[ -24 -216   -5 -191  191    2   15    9  132  -93  197    8   91  -55
   49  -54   23  -17   75  262 -188   80  -24   60  -13    5  200  201
   -9  -17 -182 -201  -91   73  113   62  -42   90   67  138   -5  -61
 -215   67   86 -230  -94   62] : <67>
[  40  -47  -94  -91  -51  -44   -6    8  -18  -52   -1   12   -9  123
   37  -69   55    0  -26   96 -104   45   71  -54  -31  -27  -45   25
  -58   30  -68  -28   36  -22  -40   -9   17   77   90   56   31   -9
   19  102   25 -121   98   27] : <68>
[  17   64   21   24 -108   30  -12  -73  -55   91   77  -29   35   10
   25  -24  137   74    6   10   93   56   73  -13    5  176  -99 -113
  -31 -105   41  114   15  -84  -47 -213  129    5   11    1 -223   36
   15  217  -55   93  146  -47] : <67>
[ -14   16  -20  135  -93  136   68  -81  -18  217   49   68  -19  -73
   43 -193  118   56  -54  -48  206  100  153   74  -28  239 -161 -104
  -29  -72    5  241   63 -173  -93 -202  113 -148  -24   54 -241  -10
   27  225  -62  168  180  -36] : <53>
[  93  206    8  115 -184   30  -51    1  -52  -21  -23  -52  -23   80
  -30  111   95   58  -54  -71   64  120    6  -94   -4   21 -160 -141
  -25  -68   53  113    0  -42  -93 -123   79   72   87  -34 -112   18
  145  147  -45   49  167  -50] : <60>
[  89  184   79   42 -132 -174  -96  100 -112  -31  -14  -94  166   46
   52  252  -72   10   19 -198 -146   45   50  -18   61 -182   30 -115
   25   -9  240  113 -180  -58 -280  -66   56   -5   14  -47 -127  -77
  216 -123  -53   61   49   19] : <57>
[-169 -162 -129   55  142 -190    4    7   75  243  174  239  176   14
   80 -204  -88   22  185  259 -193  128  270  253 -127  189  295  173
   53  289  -63   85   41 -159 -147  -21  -90 -109  -43  223 -217  -52
 -182  -54  161  156   31   60] : <53>
[  32  178   -1   25 -225   23  -14  -29  -21  116  180   82   96   90
  -33  -15  121   26   79 -179   98   77  131  133   11  112  -87 -167
  -13  -82   71  257 -190 -294 -316 -149  114 -158  -29  -18 -401  -32
   90  259  -99   27  102  -38] : <53>
[  -1  195  -49  146  -93 -130 -100   27   -2   50   89  123  100  186
  -83   38  -17   27  168  -18  -68  108  126  123 -103   85   55  -62
   90  133   48  141  -56 -207 -222  -73   17   15   58   14 -292  -23
   32   29   74   84   58  -22] : <67>
[ 30  57   9 102 -48  -4 -19  24  47 -50 102 -20  94 -74   9  62  34 -14
  -3 -89 -14  73  11   0  30  19 -10  31  47  22  24  39 -46  20 -75 -11
  -5 -21   6 -14 -50 -73  93  24  -4  25   7   1] : <54>
[-114  -78 -112 -172  -15 -118  120   75   21  264    5 -121  161  -61
  304  202  220  307 -499  393 -265  228   44 -440   30  104  -63  106
 -200 -143  -83 -256   55  337   27   22 -125   68  -57   56  107   36
  -45   28  182 -181  376 -218] : <67>
[  58  153   37   67 -193  181  -22  -88   -5  125    6  -13  -99  -48
  -45    9  130   90  -62  -26  184  219   64   49   86   91 -176 -149
 -130 -169   69  307   21  -84 -113 -237  160  -73   53  129 -242   45
  150  309 -159  195  224  -17] : <57>
[  90   77  -23  -54 -105  104  -56  114  -24 -303  -14  -90   18   76
  -19  245  -45 -117 -126 -258 -196  -13 -192 -226  -78 -162 -108  -36
   81  -31  -49 -275 -149  -21   12   89  -11  210  132 -163  116 -133
  120 -118  154 -322 -241  -51] : <71>
[-122  -96 -119   26   80  104  -30  -28  -36  -23   28   77  -19   14
   85 -110  -30   -4  -12   97  -79   53  -41  -17 -114  109   37   79
   83  116 -169 -139  104 -112  158    1  -44  108   82   57   11   -3
 -119   10  112  -51  -92    4] : <71>
[  58  306  -71  194 -205 -271 -121   58   -8  -44   97   38  175  199
  -65  174   51   54   99 -151  -85   30  111   -6  -18   30  -65  -58
  107  138  138  141  -52  -31 -281   24  -40   23   17 -165 -203  -46
  197  -34   -1   24  149  -84] : <76>
[  38  253   28  200 -209  -51  -82  -50   -6   81  180    4   74   38
  -66  107  126   64   79 -135   92  142   66   94  -21  143 -104  -84
   10  -55   99  247 -102 -131 -226 -120   73  -35  -22 -106 -325  -47
   92  158  -86   76  176  -75] : <60>
[-280 -336  -82   10  188  221  -20   -6 -500  139 -413  -51 -224 -161
  530 -244 -370  -26 -235  -56  -66 -125 -147 -124 -129 -243   62  -18
    3   82   19  -53  203 -355  306   34   -9   46   20  200  327  -65
  -80 -340  -32   96 -133  165] : <60>
[  59 -365  186 -473   22  182  128  -41  -65   18   -8 -231 -138 -254
  226 -102   34  -14 -112  -26  104 -306 -106 -152  162 -194  -60  -69
 -314 -550  159   93 -183   30  154   24  198  -96 -102  226  -18 -207
  -48  168 -173 -265  -32   42] : <68>
[ -16  -68  -19  398  106  126   55  -39  -68  126 -125   16 -148 -131
   93 -229  -37   11  -90   23  176  105   32   -8 -238  200 -157   22
   76   46  -87   77  243  -67  183  -69   11   84   66  -34   53  -93
 -108  -85   73  122  150  -20] : <67>
[ -41  -41 -130   48   76  -30  -10   48  -29  -58   50   88   40   94
  118 -119  -25   -6   -6   71 -128  110   11   56 -101  -63   42  117
   77  140 -190  -92  -35 -124  -21  148 -117   52   98  -12   56  -52
  -92  -26   17 -226   37   54] : <76>
[  68   86   -9   70 -129 -115  -19   24   -5   19   64   25   68   67
   -8   38   38   21   95  -44    4  -16  106  -12  -38   75  -38  -97
   -5   12   93  140  -34  -41 -133  -61   28   15   17  -12 -198  -51
   64   65   -4   56  106  -38] : <63>
[  27   25  112    1   48  -76  -86   -2  -62 -185  152 -123  156  -92
   95   54    3  -23  162 -105   20 -112  -93   54  148 -118  118   28
  102  -45   94   21 -138    0   18   31   26   -6  -17  -33  -41  -49
   42   31 -182  -19  -74   95] : <57>
[  48  315  -34   78 -238 -243 -230   -9  -10  -56   75   24   85  156
 -125  260  -24   65  210 -128 -118   58   82  123   96  -58  -12  -65
   13   75  254  304  -55    5 -269  -16   13   32   43  -28 -312  -30
  261  -17 -141  130  119  -33] : <68>
[  46 -110  -30  -26   20 -211   -4  102    4 -203  117  -51  199   28
   71   65  -41 -125   70 -103 -222 -191    6 -137  -83  -34   86   95
  116  135   19 -227  -70   63  -17  112  -63  118  -13 -136  112 -160
    1 -185  174 -182 -169    6] : <63>
[ -44 -216  -16    9  172  -27  -19   92  -55 -168  -36  -58   34 -126
  181    3 -193 -116  -10   11 -210  -50 -105  -75  -60 -194  180  178
   68  146  -47 -201    8   42  151  161 -105  118   45   76  286 -146
  -46 -260  105  -93 -197  123] : <50>
[  47   36   27   77  -32   39    8   -3 -212   55  -73  -40   14   29
  176 -107   15   38  -25  -33   79  101   59   39  -10  -51  -58 -145
    5  -34    3  108  -38 -214  -85 -161   90  -10   82    2  -67   52
   17  118 -170   62  177   87] : <50>
[ 100  155    3  -15 -177 -155  -18   90  -13    7   67  -50  120   90
   54  237   84   93  -37   27 -125  133   47 -116   10  -59  -24  -92
  -88  -57   67   49 -162   53 -206  -14  -28   63   41  -30 -138  -23
   91   74  -23  -79  206  -64] : <54>
[ 164   31   71   46 -152 -133   21   14   46  -10   66  -29   59   20
  -86   28   61  -36  154  -80   70 -134  149  -57  -36  136  -69 -150
  -38  -57  186  174   -6   38 -114 -155  123   24   -6   -2 -219  -88
   90   95   41  135   75  -43] : <63>
[ -76  -72  -70  -27   77  -29   -7   33   20  -14   70   28  112    9
   77    3   -4   24  -28   90 -154    9    5  -82  -70   98   66   71
   82   68  -77 -175   24    6   69   10  -47   85   33   14  -31  -40
  -79  -52  163  -82  -71  -47] : <71>
[ 107  119    9 -150 -151 -301 -100   58  -52 -190  115  -70  212  221
  -27  113   61  -30  185 -115 -129 -216   77  -68  105 -118   52  -71
   38   20  191   24 -136  -26 -221   -1   72   24   -8  -58 -109  -33
  174   68  -32  -79   -1   22] : <68>
[ -76  -85  -53  -18   75   77  -15   19   27  -48   45    6   40  -52
   62  -21  -27  -25  -76   25 -117   48  -44  -51  -30    7   51  115
   56   46  -83 -137   22  -26   72   35  -22   38   34   73   64  -73
  -20  -40  128  -81 -115   11] : <67>
[   1  -10    9   39  -90   80   41  -46   16  115   87    1  -17  -95
   57  -49  102   55  -28   22  116   65   49  -11    7  129  -72  -48
  -90 -108   15  163   -3  -42  -26  -92   53  -62  -26   87 -161  -39
    6  196  -54   72  136  -33] : <54>
[   1 -267   21 -120  176   11   71   92   26 -172   27  -69   52 -137
  167  -77  -81  -97  -16   38 -100 -173  -93 -133    3 -145  140  132
   26   -6  -61 -204  -46   84  180  177  -68   43    4  107  224 -152
  -78  -97   88 -189 -183   85] : <53>
[  83  130   57 -117  -27  -53  -37   83  -61 -108   -7  -20  135  174
    3   22   15   26   96  -54   -8 -100   31  -41   89 -110   49 -182
   81  -72   93   12 -142 -148 -121  -78  103  -16   83   68 -180   33
   93  123  -28  -28  -26   30] : <71>
[-12 -89 -18   2 -37 -35   4  -1   0  -5  92 -33  46 -68  81  28  29 -15
   0  51 -69  11  12 -83 -39  64  40  52 -43  28  -2 -28  15  36  26 -29
  -7  61 -14  48   9 -64 -19  36  66  15  11   1] : <50>
[ -41  -86 -136  -76  -19  121   50   11  119  -34   52   71   25    8
  -13 -118   81  -42 -157   20  -76   59   61  -93   12   67  -58  108
    6   68 -132 -106   88  -13  -18    6    3  -53   32  121   88  -43
   79  113  165  -77  -60   -6] : <76>
[  62  -62  -97  -84  -18 -133  -68   73   53 -255   22  -35   31  101
  -20   91  -36  -94   16   30 -266  -26  -32 -123  -40 -143   36  154
    6  130  -47 -181   20  136   17  151  -74  189  101   -1  203 -105
   70 -102  134 -213  -83   35] : <68>
[   9   66   13   40 -177  -38  -90   18 -157   18   22  -52   53  -43
  107  216  -95  -27    5 -237 -136   48   -8    2  -46  -54  -37 -103
  -22   -8  161  101 -136 -117 -157  -76   29   54    0  -99 -158 -110
  114 -129  -60   27  -25  -18] : <54>
[  -6   83   14  105  -99   29  -33   -9 -118   83    4   -8    7  -38
  112   16   -9   47   -2  -98   60   75   23   39    3   -8  -49 -101
  -17  -42   81  191  -56 -147 -100  -71   36  -46    7   17 -159  -34
   68   56 -128   89  116   10] : <54>
[  52   31   11  133 -131  -83    1  -18  -77  141   26   -9   69   20
   17   -3   37   -9    9  -59  -15   87  182    0 -113  164  -68  -94
  -22   39  107  127   34 -118 -183 -250  125   13   -7  -29 -160  -41
   55   34   75  184  135  -19] : <57>
[-106 -196  -57  -98   40  228   55  -63  -46   68   16    8  -78  -83
  125 -182   39  -14 -134   65   22   14  -27  -76  -59  107  -36   36
  -50  -69 -125  -82   77 -144  145  -82   72    1   10  143   28  -33
  -96  137   90  -52  -65   11] : <67>
[ -84 -207  -46   62   79  146   40  -96  -63   73   44   -9  -52 -137
  139 -198   39  -22  -76   91   28   80   10   -3 -111  184  -36   93
   -4   19 -141  -68  144  -75  169 -121   47   62   19   38   57  -28
 -143   72   49   23   13   32] : <60>
[ -67 -185  -24   50   77  128   69  -74  -59   92   39   -9  -38 -121
  155 -241   67    1  -71  112   93   54   32   -9  -58  135  -15   66
  -25  -10 -119   -8  115  -98  125 -104   53  -14   -3  101   56  -11
 -117  145    8   46   71   57] : <57>
[  -6   48 -160 -183 -126 -244    7   64   64  135   -1   29   99  204
   64  108  153  203 -158  352 -248  165  183 -207   44   11   -3   37
 -187   23   -4   -6   63  178 -170    9  -65   46   40  171  -41   68
   77  138  108  -67  354  -97] : <68>
[  34 -153  100  -34  113 -241  103   63  -36  106  126  -90  302  -84
  183  -96   59   11   25   59  -63  -96  192  -31   24   60  144   27
   38  -18  110  -40  -90    6 -141 -118   72 -111 -115   11  -50  -74
  -56  -15   59   49   92   46] : <50>
[  40  155  -13  239 -163   78  -37  -51  -87  108   38   59   24  -13
   -8  -30   21   -9   19 -240   95  171  127  158  -68  149 -171 -141
   65   29   60  238  -21 -233 -211 -216  102  -62   41 -112 -273  -32
  116   64 -100  164  104  -15] : <53>
[ -34    6  -57   29    0   28  -49   11   -1  -15   29   22   49   13
   20   35  -21   -5  -40   12 -134  128   20   -5  -49   34   16   47
   47   76  -44  -63   20  -50  -26  -55    6   67   70   33  -31  -31
   22  -27   97   -5  -35    1] : <67>
[ -22  -79  -66   24  -18   65   57  -22  -42  107   42   60   -4   -8
  118 -144   58   33  -38   92   19  115   85   20  -80  113  -36  -22
  -41    9 -108   42   20 -123  -17  -84   10   -6   44   64  -89    0
  -82  145  -10   -7  126   11] : <53>
[  13  -92   10  -15   49  -90   12   52   45  -78  131  -27  169  -50
   53   -6    6  -70   40    2 -118  -19   48  -25    6   -6  125  101
   56   82   -2  -97  -54   15  -55   -4   -2   -6  -18   40   45  -84
    8  -14  102  -19  -81   58] : <50>
[  59  169   31   -1 -196   -9   10  -62  -34  193   97   31   77  121
  -44  -17  193  131   50    2  140   57  179   14   -9  267 -144 -256
  -47 -167   99  219  -51 -170 -193 -309  188  -54    8   -1 -463   67
   31  320  -43  128  228 -115] : <71>
[  66  215  -39  283 -195  -63  -62 -119  220  -10  387   37  190  -23
 -239   88  297    3   99  -52   49  266  146  116  -29  436 -134   98
   97  109  -60   76   50   97 -179 -228   56   26  -10 -209 -261    6
   80  257   58  138  133 -111] : <57>
[ -74   78 -112  181 -281 -271 -169  -82  162   71  254  142 -161   71
 -188  159  -24   10  371   73  -17 -147   17   20 -235  239   50  103
 -168   94  180  381   81   54   -2  220 -120  150 -118   90 -334 -260
  -51   -2  150   70   70 -169] : <68>
[  51  -12   39  -27   25 -158  -42  132   78 -178   58  -69  142    5
  -14  156  -78  -82   45  -47 -197  -99  -29 -133    9 -156  153   96
   53   64  100 -114  -89   94  -57  121  -32   59   -3   64  100 -160
   96 -155  187  -75 -150   29] : <60>
[ 14  66 -41  71 -45 -73 -20  71  -9  -6   1  21  72  23  66  64 -21  38
 -13  -3 -74  60  40 -47  -5 -39  15 -18  22  62  32  46 -23   0 -83  34
 -54  11  42  40 -51 -44  77 -26  13  17  74  -8] : <53>
[  21  154  -47   97 -158   29  -22  -15   17  121   64   78   25   66
  -34    7   90   65  -11   23   27  243  133   73   -2   89  -57  -74
  -50   23    1  200  -18 -134 -216 -152   53  -63   52   95 -216   34
   99  209  -30  133  191   -9] : <50>
